Here is a tiny trained network, its code and every weight. The questions are about switching its units off for an input and a target symbol, where a switched-off unit gives its printed mean instead of its output.

import numpy as np


def w(rows, s, z=0):
    codes = np.array(rows[::2]) - 128.0
    scale = np.full(codes.shape[1], s)
    scale[-1] = z or s
    return codes * scale


def f(y):
    return y / 2 * (1 + np.tanh(0.7978845608 * (y + 0.044715 * y**3)))


def softmax(a):
    e = np.exp(a - a.max(-1, keepdims=True))
    return e / e.sum(-1, keepdims=True)


def log_softmax(a):
    a = a - a.max(-1, keepdims=True)
    return a - np.log(np.exp(a).sum(-1, keepdims=True))


def net(x, mask):
    ids = ['δζηθλστφψω'.index(c) for c in x.split()]
    T = len(ids)
    res = E[ids] + P[:T]
    r = res
    for j in range(2):
        rows = slice(2 * j, 2 * j + 2)
        q, k, v = (r @ M[0][rows].T for M in (Q, K, V))
        z = softmax(np.where(np.tri(T) > 0, q @ k.T / 2**0.5, -1e9)) @ v
        o = O[0][rows]
        res = res + np.where(mask[j], z, o[:, -1]) @ o[:, :-1]
    y = f(res @ A[0][:, :-1].T + A[0][:, -1])
    res = res + np.where(mask[2:18], y, B[0][:, -1]) @ B[0][:, :-1]
    return log_softmax(res[-1] @ U[:, :-1].T + U[:, -1])


Q, K, V, O, A, B = {}, {}, {}, {}, {}, {}
E = w([
[121,139,196],'δ',
[159,227,118],'ζ',
[104,116,164],'η',
[183,179,216],'θ',
[75,67,122],'λ',
[56,7,155],'σ',
[65,126,188],'τ',
[221,16,82],'φ',
[71,64,168],'ψ',
[38,12,186],'ω',
],0.014)
P = w([
[167,146,145],'0',
[189,147,120],'1',
[210,149,104],'2',
[139,137,90],'3',
[77,140,23],'4',
[99,141,3],'5',
[111,185,132],'6',
],0.0067)
Q[0] = w([
[142,188,11],'H1',
[157,138,182],'H1',
[131,202,122],'H2',
[113,61,105],'H2',
],0.013)
K[0] = w([
[105,204,153],'H1',
[165,207,178],'H1',
[119,2,233],'H2',
[59,217,123],'H2',
],0.0079)
V[0] = w([
[64,116,121],'H1',
[183,83,107],'H1',
[79,83,121],'H2',
[203,5,170],'H2',
],0.014)
O[0] = w([
[147,106,248,102],'H1',
[2,93,51,220],'H1',
[178,21,122,136],'H2',
[67,39,73,255],'H2',
],0.0078,0.0099)
A[0] = w([
[6,132,156,168],'N1',
[73,148,98,251],'N2',
[217,217,131,135],'N3',
[178,117,212,222],'N4',
[213,109,116,56],'N5',
[165,148,68,215],'N6',
[136,196,118,64],'N7',
[172,174,106,104],'N8',
[179,195,71,127],'N9',
[126,209,59,222],'N10',
[204,121,157,91],'N11',
[178,58,171,98],'N12',
[106,102,154,66],'N13',
[91,159,104,254],'N14',
[116,33,121,118],'N15',
[113,174,177,44],'N16',
],0.012,0.005)
B[0] = w([
[219,117,73,205],'N1',
[231,120,153,198],'N2',
[126,86,86,136],'N3',
[187,198,154,136],'N4',
[129,209,143,130],'N5',
[153,110,174,157],'N6',
[68,90,35,129],'N7',
[73,130,164,129],'N8',
[122,114,159,133],'N9',
[204,63,175,143],'N10',
[75,159,133,128],'N11',
[2,154,171,142],'N12',
[29,75,101,138],'N13',
[212,174,171,168],'N14',
[44,232,164,251],'N15',
[173,91,44,129],'N16',
],0.0063,0.021)
U = w([
[118,80,160,93],'δ',
[203,34,166,210],'ζ',
[55,59,144,139],'η',
[102,65,2,129],'θ',
[91,189,162,227],'λ',
[71,163,133,44],'σ',
[76,124,148,113],'τ',
[101,120,154,37],'φ',
[142,101,153,73],'ψ',
[56,120,139,3],'ω',
],0.0091,0.005)

Each question gives the input, a string of symbols that net reads in full, and the target symbol t.
The units are the heads (2 rows each of Q, K, V and O) and the neurons (one row each of A and B). Each row of codes is followed by its name. A weight is (code - 128) times the scale printed after its matrix; where a second scale follows, it is the last column's (O, A, B and U).
mask holds one flag per unit, heads first, then neurons. A switched-off unit (its flag False) gives its mean, the last column of its rows in O or B, instead of its output. The means were averaged over made-up inputs and are rounded, as every weight is.
A unit's drop is (log p(t) with every unit on - log p(t) with that unit switched off) / (log p(t) with every unit on - log p(t) with every unit switched off).
The circuit of an input: a set's keep is (log p(t) with only the set's units on - log p(t) with every unit switched off) / (log p(t) with every unit on - log p(t) with every unit switched off). Starting from the 12 units with the biggest drops (on a tie, the unit counted first), units are removed one at a time, each time the one whose removal leaves the highest keep (on an exact tie, the one counted first), for as long as the keep stays at least 0.8.
units of the circuit, in order: the units of the circuit, biggest drop first
unit that matters most: the unit with the biggest drop
top k neurons: the k neurons with the biggest drops, biggest first
heads that matter: for each layer, one digit per head in row order, 1 if its drop is at least 0.15 and else 0, layers parted by /
drop of u: that unit's drop, to one decimal
input θ θ ψ, target ζ: heads that matter => 01
input δ σ φ φ φ θ, target θ: heads that matter => 01
input ψ ζ σ, target ζ: units of the circuit, in order => [H2; N15]
input φ φ φ ζ φ λ, target ζ: units of the circuit, in order => [H2; N15; N10]
input τ τ φ, target λ: units of the circuit, in order => [H1; N5; H2; N12]
input ω φ φ θ, target θ: units of the circuit, in order => [H2; H1]
input φ φ τ ζ σ φ, target ζ: units of the circuit, in order => [H2; N15]
input φ η ζ φ φ δ, target ζ: heads that matter => 00
input ψ φ δ, target θ: units of the circuit, in order => [H2; N15; H1]
input δ φ τ, target θ: units of the circuit, in order => [N15; H1]
input φ τ φ φ τ, target θ: top 2 neurons => [N1; N6]
input φ φ φ σ φ φ σ, target θ: heads that matter => 10
input ψ ζ ω, target ζ: units of the circuit, in order => [N15; H2]
input λ φ φ φ φ φ ψ, target θ: units of the circuit, in order => [N1; H1]
input φ τ ζ, target ζ: units of the circuit, in order => [N15; N10]
input φ φ η, target θ: units of the circuit, in order => [H2; H1]
input ζ δ λ τ τ φ η, target ζ: units of the circuit, in order => [N15; H2]
input σ ω φ ζ φ λ λ, target ζ: unit that matters most => N15
input φ φ φ ζ φ ω, target ζ: unit that matters most => H2
input φ φ λ, target θ: top neuron => [N1]
input φ φ φ σ λ φ η, target θ: drop of N1 => 0.3
input φ φ θ φ σ φ ω, target θ: drop of H1 => 0.3
input φ φ σ, target θ: drop of N1 => 0.5
